Below is a small trained network, with its code and all its weights. Each question gives an input and a class and asks what happens when units are switched off, that is, made to give their printed mean instead of their output.

import numpy as np


def w(rows, s, z=0):
    codes = np.array(rows[::2]) - 128.0
    scale = np.full(codes.shape[1], s)
    scale[-1] = z or s
    return codes * scale


def f(y):
    return y / 2 * (1 + np.tanh(0.7978845608 * (y + 0.044715 * y**3)))


def log_softmax(a):
    a = a - a.max(-1, keepdims=True)
    return a - np.log(np.exp(a).sum(-1, keepdims=True))


def net(x, mask):
    res = np.array(x, float).reshape(1, 3) / 4 @ E
    y = f(res @ A[0][:, :-1].T + A[0][:, -1])
    res = res + np.where(mask, y, B[0][:, -1]) @ B[0][:, :-1]
    return log_softmax(res[-1] @ U[:, :-1].T + U[:, -1])


A, B = {}, {}
E = w([
[60,235,126,240,112,24],'x0',
[98,10,247,182,165,102],'x1',
[83,83,153,54,23,82],'x2',
],0.011)
A[0] = w([
[160,128,98,173,184,151,139],'neuron 1',
[61,82,139,59,50,92,179],'neuron 2',
[150,166,88,51,111,177,83],'neuron 3',
[138,191,98,108,5,158,118],'neuron 4',
[180,49,106,82,112,134,219],'neuron 5',
[190,143,75,150,95,146,119],'neuron 6',
[79,175,151,167,97,104,221],'neuron 7',
[147,149,158,162,163,186,120],'neuron 8',
[109,168,114,180,143,89,85],'neuron 9',
[127,195,81,124,129,130,128],'neuron 10',
[109,127,113,166,78,52,105],'neuron 11',
[171,144,168,98,115,227,211],'neuron 12',
[141,77,177,213,201,152,245],'neuron 13',
[208,165,110,113,63,117,85],'neuron 14',
[133,157,94,86,158,119,140],'neuron 15',
[197,53,91,120,132,161,70],'neuron 16',
[175,155,146,172,158,147,144],'neuron 17',
[122,114,91,191,190,162,100],'neuron 18',
[122,103,220,155,148,119,98],'neuron 19',
[160,87,155,93,121,170,87],'neuron 20',
[116,129,124,161,183,156,88],'neuron 21',
[109,83,221,124,116,138,107],'neuron 22',
[140,149,171,111,61,81,93],'neuron 23',
[183,140,109,157,184,129,98],'neuron 24',
],0.013,0.011)
B[0] = w([
[162,209,101,83,132,241,173],'neuron 1',
[176,183,40,51,82,178,229],'neuron 2',
[97,139,165,170,72,123,179],'neuron 3',
[98,133,125,197,65,176,190],'neuron 4',
[198,170,124,120,158,102,233],'neuron 5',
[96,122,123,193,112,182,160],'neuron 6',
[239,195,141,127,169,80,218],'neuron 7',
[127,215,106,87,82,205,158],'neuron 8',
[147,179,254,123,183,110,177],'neuron 9',
[130,22,160,170,149,98,180],'neuron 10',
[174,191,163,98,100,114,179],'neuron 11',
[217,160,146,175,163,58,209],'neuron 12',
[147,149,75,184,106,102,251],'neuron 13',
[66,71,157,159,10,127,156],'neuron 14',
[105,84,125,178,137,133,157],'neuron 15',
[154,139,245,133,143,125,179],'neuron 16',
[145,162,93,36,109,171,166],'neuron 17',
[112,191,125,33,92,199,164],'neuron 18',
[68,139,160,231,68,159,188],'neuron 19',
[186,150,213,124,111,153,180],'neuron 20',
[73,118,147,57,67,168,147],'neuron 21',
[47,119,104,196,64,231,199],'neuron 22',
[135,177,133,39,88,148,158],'neuron 23',
[65,179,115,97,70,189,158],'neuron 24',
],0.0079,0.019)
U = w([
[169,158,214,122,148,103,80],'0',
[109,160,50,54,102,178,88],'1',
[67,123,124,221,99,161,116],'2',
[187,144,5,166,174,83,246],'3',
[70,85,145,103,160,120,103],'4',
[94,78,142,104,172,105,92],'5',
[35,84,127,104,185,110,101],'6',
[51,82,130,106,136,118,91],'7',
],0.017,0.012)

Each question gives the input, the list of numbers given to net, and the class t.
The units are the neurons (one row each of A and B). Each row of codes is followed by its name. A weight is (code - 128) times the scale printed after its matrix; where a second scale follows, it is the last column's (A, B and U).
mask holds one flag per neuron, in row order. A switched-off neuron (its flag False) gives its mean, the last column of its row in B, instead of its output. The means were averaged over made-up inputs and are rounded, as every weight is.
A unit's drop is (log p(t) with every unit on - log p(t) with that unit switched off) / (log p(t) with every unit on - log p(t) with every unit switched off).
The circuit of an input: a set's keep is (log p(t) with only the set's units on - log p(t) with every unit switched off) / (log p(t) with every unit on - log p(t) with every unit switched off). Starting from the 12 units with the biggest drops (on a tie, the unit counted first), units are removed one at a time, each time the one whose removal leaves the highest keep (on an exact tie, the one counted first), for as long as the keep stays at least 0.8.
circuit, biggest first: the units of the circuit, biggest drop first
most important unit: the unit with the biggest drop
top k neurons: the k neurons with the biggest drops, biggest first
drop of u: that unit's drop, to one decimal
input [-4,-8,7], class 2: circuit, biggest first => (neuron 4; neuron 3)
input [1,6,5], class 2: circuit, biggest first => (neuron 22)
input [3,-1,3], class 3: circuit, biggest first => (neuron 16; neuron 7)
input [-4,-2,-3], class 0: top 3 neurons => (neuron 2; neuron 16; neuron 13)
input [-7,-8,4], class 2: circuit, biggest first => (neuron 4; neuron 3)
input [-7,-7,5], class 0: top 3 neurons => (neuron 5; neuron 12; neuron 22)
input [-3,7,-5], class 2: top 2 neurons => (neuron 19; neuron 2)
input [7,2,-6], class 0: top 3 neurons => (neuron 9; neuron 2; neuron 7)
input [4,-2,-3], class 0: top 3 neurons => (neuron 9; neuron 2; neuron 13)
input [2,-3,3], class 3: top 2 neurons => (neuron 22; neuron 18)
input [-5,-6,2], class 2: top 2 neurons => (neuron 4; neuron 7)
input [4,-7,-5], class 2: top 2 neurons => (neuron 10; neuron 2)
input [-1,-3,1], class 3: top 2 neurons => (neuron 22; neuron 19)
input [2,0,-2], class 3: most important unit => neuron 16
input [4,-6,-5], class 2: top 3 neurons => (neuron 10; neuron 2; neuron 6)
input [-2,4,-2], class 2: top 2 neurons => (neuron 7; neuron 2)
input [1,6,6], class 1: top 2 neurons => (neuron 2; neuron 23)
input [4,-1,7], class 1: drop of neuron 2 => 0.3
input [6,-1,8], class 1: drop of neuron 23 => 0.1
input [-2,8,-1], class 2: drop of neuron 5 => 0.0
input [-4,3,8], class 1: circuit, biggest first => (neuron 2)
